[[-2.83 -3.82 -0.92 -5.01 -0.69 -2.77 -4.97 -4.13 -1.55 -2.08 -1.76  4.74
   5.71  1.37  1.08]
 [-0.14  1.57  1.00  2.29 -2.92  4.48 -3.86  1.64  2.68 -0.36 -5.24 -3.67
  -5.57 -0.34  3.95]
 [-2.23 -3.26 -3.14 -2.46 -4.64 -6.43 -5.29 -1.31 -0.08  0.03 -1.67  4.14
   1.79  1.84  2.09]
 [-0.59  0.61  0.86  1.76 -3.71  3.73 -4.16 -1.06  3.56  1.35 -5.72 -3.40
  -4.91 -3.28  2.66]
 [ 2.90  2.18  1.35  0.83  3.40 -1.57 -1.14 -0.23 -3.98 -5.04 -0.42 -3.62
  -0.59 -2.11 -4.47]] -> -0.92

[[-1.23 -0.72 -0.97  0.67  2.09 -1.06 -1.18  0.32]
 [-1.44 -1.24 -1.18  0.47  2.30 -1.00 -0.82  0.09]
 [-2.79 -0.11 -0.29 -0.29  5.69 -0.19 -0.65 -0.08]
 [ 2.24  0.38  0.62  0.22 -5.35  0.69  1.18 -0.04]
 [-2.59  0.14 -0.31  0.16  5.55 -0.96 -1.12  0.08]
 [ 2.07 -0.73 -0.60  0.20 -4.27 -0.46 -0.37  0.23]
 [-0.51 -0.72 -1.16  0.06  1.53 -1.45 -1.05  0.19]] -> -0.97

[[-3.28  4.06 -3.49 -3.37  3.77  3.60]
 [ 6.12  2.32  5.95  5.96 -3.30  2.98]
 [ 2.27 -3.20  2.37  2.39 -2.53 -2.89]
 [-5.03 -0.14 -4.96 -5.02  2.55 -0.62]
 [ 1.34  3.24  1.01  1.17 -1.66  3.39]
 [ 3.57 -2.99  3.56  3.63 -4.68 -2.47]
 [-1.38 -2.22 -1.09 -1.38  0.24 -2.17]
 [ 0.73 -0.10  0.51  0.89  0.92 -0.18]] -> -3.49

[[ 4.11  3.36 -1.95 -0.36 -0.78 -1.84 -1.04  1.90 -1.83  0.09  0.54 -0.82]
 [ 1.37 -0.60  1.00  0.03 -1.87 -0.08  0.24 -1.78 -2.47  0.43  5.25 -0.02]
 [ 1.56  1.37 -1.72 -1.34 -2.52 -0.50 -2.86  1.83 -3.77  0.15 -1.73  0.35]
 [ 1.55 -1.43  2.21 -1.65  0.57 -0.73  0.95 -1.24 -3.88  2.82 -0.01 -1.15]
 [-0.07  3.10 -0.48  1.71 -0.43 -3.55 -1.08  3.52 -2.88  0.46  0.27 -0.22]
 [ 0.09  3.45 -1.92  1.48 -1.32  1.13  3.09  0.49 -0.82  1.50  0.72
  -2.12]] -> -1.95

[[-0.10 -1.51 -5.39  1.39  1.84 -4.87 -0.96  1.27  2.69 -2.35  4.97  1.09]
 [ 0.41 -0.30  2.51  0.65 -0.17  1.28  1.67  0.49  0.79  2.25 -0.34  3.90]
 [-0.55 -1.51 -0.49  0.38 -0.80  0.96  1.23  1.64  2.56 -2.14  0.21 -0.95]
 [-1.37  0.01 -1.44  4.68  0.08 -5.35 -0.97  1.25 -4.04 -0.26 -2.23 -0.14]
 [ 0.15 -0.79  2.67 -0.86  0.74  0.14  0.19  1.00 -1.43  0.68 -0.56
   1.52]] -> -5.39

[[ 0.70 -5.35  3.61  1.96 -0.02  2.25  3.62  2.59 -3.54  0.45  5.34]
 [ 1.07  4.82  2.57 -3.54  4.23 -2.75  1.31 -3.69  3.44 -2.11 -4.46]
 [-1.85 -2.56 -3.19  2.96 -0.67 -4.88 -4.69 -4.99  0.47  0.10 -0.13]
 [ 1.37 -1.66 -0.73 -1.41  0.47  4.44  0.40  1.97  0.87 -3.18 -4.70]
 [ 1.30  3.24 -0.98 -2.73 -5.53 -3.25  5.15 -0.84 -5.49 -0.91  4.01]
 [-1.42  2.89  3.54  3.80  5.39  4.67  3.52 -3.25 -4.77  1.15  5.24]
 [-1.73  3.13 -3.62 -2.55  5.08  3.26 -3.77  4.89 -2.82  2.14  4.23]
 [-1.67  0.39  5.13  1.38 -1.34  2.90 -0.39  3.28 -2.73  1.44 -0.06]
 [-3.04 -0.28 -2.47 -5.06  0.02  3.61  1.14 -0.97 -4.81  0.43 -3.96]
 [-4.38 -1.55 -1.84 -0.55 -0.12 -4.78  4.92 -3.25  1.83 -4.78 -0.22]
 [-1.28  5.19  3.21  3.79 -0.19  0.63 -3.28 -2.76 -4.52  1.77  0.87]
 [-1.71  1.57  2.29 -4.83  1.21 -5.24  2.11  3.13  1.96 -3.93 -2.60]] -> 3.61

[[ 1.53  1.25 -2.00 -4.58 -4.19 -4.74  3.68  1.67  0.26]
 [ 4.17  4.66  3.68 -5.62 -3.60 -5.94 -1.69 -5.25 -0.25]
 [ 0.77  0.35 -6.24 -0.60 -5.61  1.75 -4.15  2.29 -2.65]
 [ 5.95 -5.77  5.26 -0.81  3.02  3.39 -3.17  0.71  5.67]
 [ 1.57 -0.27  3.72 -0.64 -5.70  4.14  4.81  5.93  1.64]
 [ 3.94  3.10 -3.02 -0.44  3.66 -0.12  5.75  1.78 -3.68]
 [-2.53 -3.83  5.24  3.13  3.03  1.44 -1.30  0.95  1.90]
 [ 0.06  2.09  2.68  4.68  4.05  6.20 -3.20  0.22  1.19]
 [-5.41  3.76  1.12 -1.49  5.96 -3.72  5.71  4.04  1.01]
 [ 3.90 -5.70 -5.63  0.58 -4.36 -3.14 -2.43  3.64  3.88]] -> -2.00

[[ 0.06 -3.75  0.74  2.08  0.90  3.29  1.02 -3.43 -3.10  3.41 -2.77 -2.23]
 [ 1.19 -0.75 -3.08 -2.56  1.59  0.60  1.89 -0.09  0.26  0.26 -1.18  0.79]
 [-4.60  4.90 -3.87 -4.96 -4.28 -5.63 -3.16  2.59 -1.63  1.56  1.37  2.70]
 [-0.39 -3.71  1.03 -1.22  0.01  4.14  0.10 -1.63  0.64 -0.44 -2.18  4.09]
 [ 2.52 -3.55  0.36  1.26  2.97  2.45  1.95 -3.52 -4.00  3.49 -1.72 -5.07]
 [ 4.04  0.23 -0.46  1.51  3.43 -0.14  2.96  0.00  0.69 -0.89  0.58
  -4.49]] -> 0.74

[[ 3.18 -5.96  3.63 -4.41  5.17 -5.70  5.69 -5.33  4.67 -4.14 -2.43]
 [ 4.64  4.10  4.79 -3.85 -4.26  5.62 -4.29  4.83 -5.43 -5.07 -5.40]
 [-3.61  4.61 -3.54  6.19  5.38  6.01  5.22  3.12  4.54 -1.13 -0.01]
 [-4.35  4.95 -4.53  5.33  3.50  5.48  3.72  2.97  3.94  5.08  2.38]
 [-3.24  3.12  0.00  2.15  3.42  3.01  3.53 -0.55  1.57 -1.25 -1.17]
 [ 4.13 -5.88  1.36 -5.99 -0.37 -5.39  5.00 -3.30  3.06 -3.11 -1.70]
 [ 5.13  2.81  4.08  5.18  3.44  2.38 -5.23 -5.79  4.96  5.29  4.44]
 [ 5.40  3.76  5.04 -4.79 -5.52  4.03 -2.96  5.35 -4.74 -5.08 -5.41]
 [ 2.31 -0.69  3.27 -2.23 -1.75  1.38  0.19 -0.03  1.09 -1.53 -2.96]
 [ 2.70 -1.05  4.13 -3.26 -4.61 -2.58 -0.54  4.07 -4.24 -1.13 -4.51]
 [ 2.89 -6.20 -1.60  0.05  5.00 -5.17  5.71 -5.49  5.00 -4.10 -2.24]] -> 3.63
---
[[282, -447, -876, 570, 415], [-377, -815, 631, -130, 677], [-818, 623, -627, 405, 210]]: 677
[[41, 116, 198, 122, 158, 52], [67, 145, 165, 147, 115, 172]]: 198
[3514, 3571, 1487, 8787]: 8787
[[5682, 5801, 6179, 7075, 4982, 6084], [7346, 6858, 7792, 7528, 6169, 6085], [6125, 5444, 2306, 1627, 6426, 7734]]: 7792
[1872, 4149, 5386, 7002, 9730, 9080, 4610]: 9730
[663, 387, 613, 709, 803, 91]: 803
[[241, 33, 109, 41], [186, 44, 134, 36], [110, 108, 109, 41]]: 241
---
[-5.21 -2.21 -2.82 -0.96  0.49  0.62] Out: 0.62, -5.21

[[-4.20  3.56 -3.71  2.63]
 [ 3.22 -5.06  3.08 -5.33]] Out: 3.56, -5.33

[-0.67 -5.37 -6.39 -0.27  4.15 -5.16 -1.05] Out: 4.15, -6.39

[[ 3.45  0.77  4.25  4.96 -2.51]
 [-2.51  4.08  3.40  3.01 -3.30]
 [ 4.88 -2.09  3.70  2.38 -0.18]] Out: 4.96, -3.30

[[-1.35  5.49  0.00  0.07 -0.65  0.89 -0.05]
 [ 2.74  3.44 -0.20  0.35  0.11  4.10  0.25]] Out: 5.49, -1.35

[-0.48 -0.76  5.14  1.70  0.11 -2.53  0.55] Out: 5.14, -2.53

[-1.69  4.57 -2.76  0.73 -1.31] Out: 4.57, -2.76

[-1.78  1.67 -5.29 -6.17  1.25] Out: 1.67, -6.17

[-1.08 -5.80 -0.69  1.48  3.78  2.08] Out: 3.78, -5.80

[-3.81  2.61 -5.02  0.23  0.50] Out: 2.61, -5.02
